Below are the code and all the weights of a small trained network. Each question names an input and a class and asks about switching units off, where a switched-off unit gives its printed mean instead of its output.

import numpy as np


def w(rows, s, z=0):
    codes = np.array(rows[::2]) - 128.0
    scale = np.full(codes.shape[1], s)
    scale[-1] = z or s
    return codes * scale


def norm(h):
    return h / np.sqrt((h * h).mean(-1, keepdims=True) + 1e-5)


def f(y):
    return y / 2 * (1 + np.tanh(0.7978845608 * (y + 0.044715 * y**3)))


def log_softmax(a):
    a = a - a.max(-1, keepdims=True)
    return a - np.log(np.exp(a).sum(-1, keepdims=True))


def net(x, mask):
    res = np.array(x, float).reshape(1, 4) / 4 @ E
    u = 0
    for l in range(3):
        y = f(norm(res) @ A[l][:, :-1].T + A[l][:, -1])
        res = res + np.where(mask[u : u + 3], y, B[l][:, -1]) @ B[l][:, :-1]
        u += 3
    return log_softmax(norm(res)[-1] @ U[:, :-1].T + U[:, -1])


A, B = {}, {}
E = w([
[116,125,35,73,254,189,130,168,152],'x0',
[234,18,178,76,152,80,91,80,198],'x1',
[118,156,82,122,164,185,161,111,107],'x2',
[129,139,197,222,57,64,86,127,123],'x3',
],0.0093)
A[0] = w([
[164,162,193,45,230,98,105,92,3,80],'0.n0',
[92,59,2,120,170,181,192,212,155,59],'0.n1',
[163,35,123,43,195,174,135,27,254,2],'0.n2',
],0.0059,0.0062)
B[0] = w([
[109,142,20,86,135,105,106,230,62,127],'0.n0',
[116,148,112,189,131,127,116,122,183,229],'0.n1',
[211,99,29,79,107,151,152,58,9,255],'0.n2',
],0.011,0.0047)
A[1] = w([
[61,186,126,218,110,162,190,182,11,6],'1.n0',
[66,240,166,145,84,220,206,129,34,1],'1.n1',
[46,131,155,103,254,200,145,166,84,11],'1.n2',
],0.0072,0.0044)
B[1] = w([
[35,150,23,4,123,122,73,13,125,254],'1.n0',
[97,132,95,126,142,45,49,91,56,249],'1.n1',
[152,156,158,180,108,90,174,247,151,174],'1.n2',
],0.011,0.0054)
A[2] = w([
[85,131,59,178,214,162,194,251,114,47],'2.n0',
[171,181,61,145,254,171,156,254,130,56],'2.n1',
[186,27,102,28,232,77,138,153,90,2],'2.n2',
],0.0072,0.0022)
B[2] = w([
[123,101,145,80,66,136,177,108,254,208],'2.n0',
[142,134,153,161,145,190,146,188,169,232],'2.n1',
[177,136,153,105,135,133,125,131,12,255],'2.n2',
],0.012,0.0056)
U = w([
[110,150,121,131,146,177,145,179,238,16],'0',
[216,84,129,91,148,141,136,120,81,253],'1',
[55,170,97,142,102,98,77,81,107,134],'2',
[143,103,248,183,98,92,118,128,153,112],'3',
],0.018,0.0026)

Each question gives the input, the list of numbers given to net, and the class t.
The units are the neurons (one row each of A and B). Each row of codes is followed by its name. A weight is (code - 128) times the scale printed after its matrix; where a second scale follows, it is the last column's (A, B and U).
mask holds one flag per neuron, layer by layer. A switched-off neuron (its flag False) gives its mean, the last column of its row in B, instead of its output. The means were averaged over made-up inputs and are rounded, as every weight is.
A unit's drop is (log p(t) with every unit on - log p(t) with that unit switched off) / (log p(t) with every unit on - log p(t) with every unit switched off).
The circuit of an input: a set's keep is (log p(t) with only the set's units on - log p(t) with every unit switched off) / (log p(t) with every unit on - log p(t) with every unit switched off). Starting from all 9 units, units are removed one at a time, each time the one whose removal leaves the highest keep (on an exact tie, the one counted first), for as long as the keep stays at least 0.8.
units of the circuit, in order: the units of the circuit, biggest drop first
k most important neurons: the k neurons with the biggest drops, biggest first
top k neurons in layer l: the k neurons of layer l with the biggest drops, biggest first
drop of u: that unit's drop, to one decimal
input [3,3,-8,3], class 3: 3 most important neurons => (0.n2 1.n0 0.n0)
input [0,1,-1,1], class 3: units of the circuit, in order => (0.n2 1.n0)
input [1,0,-1,-3], class 0: top 2 neurons in layer 0 => (0.n1 0.n0)
input [-3,6,6,4], class 3: 4 most important neurons => (0.n2 1.n0 2.n2 1.n1)
input [-7,0,-3,-7], class 3: 2 most important neurons => (0.n2 1.n0)
input [-6,5,2,1], class 3: units of the circuit, in order => (0.n2)
input [5,1,-1,-3], class 0: 4 most important neurons => (0.n1 1.n1 2.n1 1.n0)
input [4,-6,-6,-3], class 0: 2 most important neurons => (0.n2 1.n2)
input [2,2,5,7], class 3: 2 most important neurons => (1.n0 0.n2)
input [5,2,-2,7], class 3: 2 most important neurons => (0.n2 1.n0)
input [1,-1,-5,7], class 3: drop of 1.n0 => 0.3
input [-3,0,-3,3], class 3: drop of 1.n0 => 0.2
